Below is a small trained network, with its code and all its weights. Each question gives an input and a target symbol and asks what happens when units are switched off, that is, made to give their printed mean instead of their output.

import numpy as np


def w(rows, s, z=0):
    codes = np.array(rows[::2]) - 128.0
    scale = np.full(codes.shape[1], s)
    scale[-1] = z or s
    return codes * scale


def f(y):
    return y / 2 * (1 + np.tanh(0.7978845608 * (y + 0.044715 * y**3)))


def softmax(a):
    e = np.exp(a - a.max(-1, keepdims=True))
    return e / e.sum(-1, keepdims=True)


def log_softmax(a):
    a = a - a.max(-1, keepdims=True)
    return a - np.log(np.exp(a).sum(-1, keepdims=True))


def net(x, mask):
    ids = ['βγδεμσω'.index(c) for c in x.split()]
    T = len(ids)
    res = E[ids] + P[:T]
    u = 0
    for l in range(2):
        r = res
        for j in range(2):
            rows = slice(2 * j, 2 * j + 2)
            q, k, v = (r @ M[l][rows].T for M in (Q, K, V))
            z = softmax(np.where(np.tri(T) > 0, q @ k.T / 2**0.5, -1e9)) @ v
            o = O[l][rows]
            res = res + np.where(mask[u + j], z, o[:, -1]) @ o[:, :-1]
        u += 2
        y = f(res @ A[l][:, :-1].T + A[l][:, -1])
        res = res + np.where(mask[u : u + 8], y, B[l][:, -1]) @ B[l][:, :-1]
        u += 8
    return log_softmax(res[-1] @ U[:, :-1].T + U[:, -1])


Q, K, V, O, A, B = {}, {}, {}, {}, {}, {}
E = w([
[252,157,132,147],'β',
[162,90,192,186],'γ',
[130,147,61,150],'δ',
[69,85,125,184],'ε',
[160,125,128,251],'μ',
[134,72,193,84],'σ',
[161,138,108,45],'ω',
],0.0049)
P = w([
[132,73,74,127],'0',
[117,90,97,129],'1',
[163,105,34,157],'2',
[104,124,103,126],'3',
[175,50,65,120],'4',
[98,154,138,125],'5',
[175,38,32,125],'6',
[97,174,151,120],'7',
[196,32,31,124],'8',
[85,205,169,117],'9',
[195,19,18,125],'10',
[79,221,180,113],'11',
[209,11,3,120],'12',
[84,238,186,129],'13',
],0.0047)
Q[0] = w([
[46,176,162,154],'0.h0',
[135,62,48,167],'0.h0',
[132,165,179,80],'0.h1',
[152,3,5,117],'0.h1',
],0.017)
K[0] = w([
[82,191,135,142],'0.h0',
[92,48,137,166],'0.h0',
[71,177,171,130],'0.h1',
[125,7,97,116],'0.h1',
],0.022)
V[0] = w([
[100,137,100,123],'0.h0',
[104,110,125,53],'0.h0',
[115,179,85,129],'0.h1',
[183,45,252,175],'0.h1',
],0.003)
O[0] = w([
[144,135,142,142,89],'0.h0',
[126,189,152,202,159],'0.h0',
[73,80,189,174,5],'0.h1',
[149,172,7,100,234],'0.h1',
],0.002,0.00015)
A[0] = w([
[4,102,171,60,128],'0.n0',
[52,56,251,156,106],'0.n1',
[63,217,118,116,88],'0.n2',
[144,192,199,105,82],'0.n3',
[134,91,118,126,159],'0.n4',
[2,168,123,195,96],'0.n5',
[133,124,123,130,128],'0.n6',
[134,23,94,137,252],'0.n7',
],0.0087,0.0028)
B[0] = w([
[83,28,105,64,123],'0.n0',
[167,16,185,146,119],'0.n1',
[6,105,127,152,109],'0.n2',
[66,133,232,128,111],'0.n3',
[168,118,94,132,157],'0.n4',
[58,75,63,194,110],'0.n5',
[137,126,120,128,131],'0.n6',
[221,96,51,151,254],'0.n7',
],0.012,0.0033)
Q[1] = w([
[61,146,236,3],'1.h0',
[137,168,127,104],'1.h0',
[253,104,87,154],'1.h1',
[135,122,192,135],'1.h1',
],0.028)
K[1] = w([
[255,88,3,90],'1.h0',
[145,160,98,95],'1.h0',
[43,168,220,168],'1.h1',
[167,139,151,147],'1.h1',
],0.028)
V[1] = w([
[118,222,109,163],'1.h0',
[134,166,107,1],'1.h0',
[188,143,201,153],'1.h1',
[111,116,150,73],'1.h1',
],0.026)
O[1] = w([
[95,208,126,170,32],'1.h0',
[150,167,86,8,137],'1.h0',
[195,130,196,141,160],'1.h1',
[105,115,148,91,4],'1.h1',
],0.017,0.0048)
A[1] = w([
[90,130,56,185,193],'1.n0',
[54,93,215,136,106],'1.n1',
[145,215,106,176,189],'1.n2',
[115,158,104,67,28],'1.n3',
[9,126,114,157,6],'1.n4',
[168,152,122,157,71],'1.n5',
[75,164,89,146,136],'1.n6',
[73,232,176,141,26],'1.n7',
],0.011,0.0027)
B[1] = w([
[15,107,96,106,247],'1.n0',
[123,166,60,67,164],'1.n1',
[86,162,222,48,245],'1.n2',
[132,188,104,250,254],'1.n3',
[248,163,159,142,169],'1.n4',
[131,147,187,135,200],'1.n5',
[127,93,143,84,158],'1.n6',
[182,60,46,165,151],'1.n7',
],0.014,0.0075)
U = w([
[166,212,195,56,26],'β',
[184,92,183,248,127],'γ',
[26,152,77,3,118],'δ',
[51,49,46,191,44],'ε',
[37,160,188,197,37],'μ',
[177,52,87,13,227],'σ',
[136,222,31,153,253],'ω',
],0.0023,0.0022)

Each question gives the input, a string of symbols that net reads in full, and the target symbol t.
The units are the heads (2 rows each of Q, K, V and O) and the neurons (one row each of A and B). Each row of codes is followed by its name. A weight is (code - 128) times the scale printed after its matrix; where a second scale follows, it is the last column's (O, A, B and U).
mask holds one flag per unit, layer by layer, with each layer's heads first. A switched-off unit (its flag False) gives its mean, the last column of its rows in O or B, instead of its output. The means were averaged over made-up inputs and are rounded, as every weight is.
A unit's drop is (log p(t) with every unit on - log p(t) with that unit switched off) / (log p(t) with every unit on - log p(t) with every unit switched off).
The circuit of an input: a set's keep is (log p(t) with only the set's units on - log p(t) with every unit switched off) / (log p(t) with every unit on - log p(t) with every unit switched off). Starting from the 12 units with the biggest drops (on a tie, the unit counted first), units are removed one at a time, each time the one whose removal leaves the highest keep (on an exact tie, the one counted first), for as long as the keep stays at least 0.8.
circuit, biggest first: the units of the circuit, biggest drop first
most important unit: the unit with the biggest drop
top k neurons: the k neurons with the biggest drops, biggest first
k most important neurons of layer l: the k neurons of layer l with the biggest drops, biggest first
which heads matter: for each layer, one digit per head in row order, 1 if its drop is at least 0.15 and else 0, layers parted by /
input ω γ ω, target γ: most important unit => 1.h0
input σ μ β β μ, target β: 2 most important neurons of layer 0 => (0.n7; 0.n0)
input μ ε ω γ ε, target γ: circuit, biggest first => (1.h1; 1.h0; 0.n1; 0.n7)
input σ ω β ε ω ω σ ω ω σ δ, target σ: circuit, biggest first => (0.n1; 1.h0; 0.n0; 1.n3)
input σ ε ω, target ε: circuit, biggest first => (1.h0; 1.h1; 1.n0; 0.n5)
input σ γ ω ω σ δ ε β ε ω β β δ, target β: top 2 neurons => (1.n2; 0.n3)
input β σ ω μ δ ω ω δ σ, target δ: which heads matter => 00 / 11
input σ ω σ μ, target μ: circuit, biggest first => (1.h0; 1.n2; 0.n0)
input ω ε ω μ μ γ γ ω σ ω β, target ω: circuit, biggest first => (1.h0; 1.n3; 0.n7)
input ω ω σ μ ω ω ω σ β, target σ: circuit, biggest first => (1.h0; 0.n1; 0.n0; 1.n3)
input σ ω ε ε β δ ω, target δ: 2 most important neurons of layer 1 => (1.n0; 1.n2)
input ω ω σ ω ω ω δ μ γ σ γ σ σ, target σ: 2 most important neurons of layer 0 => (0.n1; 0.n0)
input ω ε ω δ ω μ μ ε β ω μ β σ, target β: top 2 neurons => (1.n2; 0.n3)
input μ δ β, target δ: 2 most important neurons of layer 0 => (0.n1; 0.n7)
input ω γ β, target γ: circuit, biggest first => (1.h0; 1.h1; 0.n1)
input β ω ω γ σ β γ, target β: top 3 neurons => (0.n7; 1.n2; 0.n0)
input ω δ μ γ γ γ ω ε β, target ε: most important unit => 1.h1
input β β γ γ, target γ: top 2 neurons => (0.n1; 1.n0)
input ω σ γ σ σ ω γ ω δ γ ε γ ε, target γ: circuit, biggest first => (1.h1; 1.h0; 0.n1)
input σ δ γ σ ω δ σ μ γ δ δ, target δ: most important unit => 1.n0
input ω ω ε, target ω: top 2 neurons => (0.n7; 1.n3)
input ω ω σ, target ω: 2 most important neurons of layer 1 => (1.n3; 1.n2)
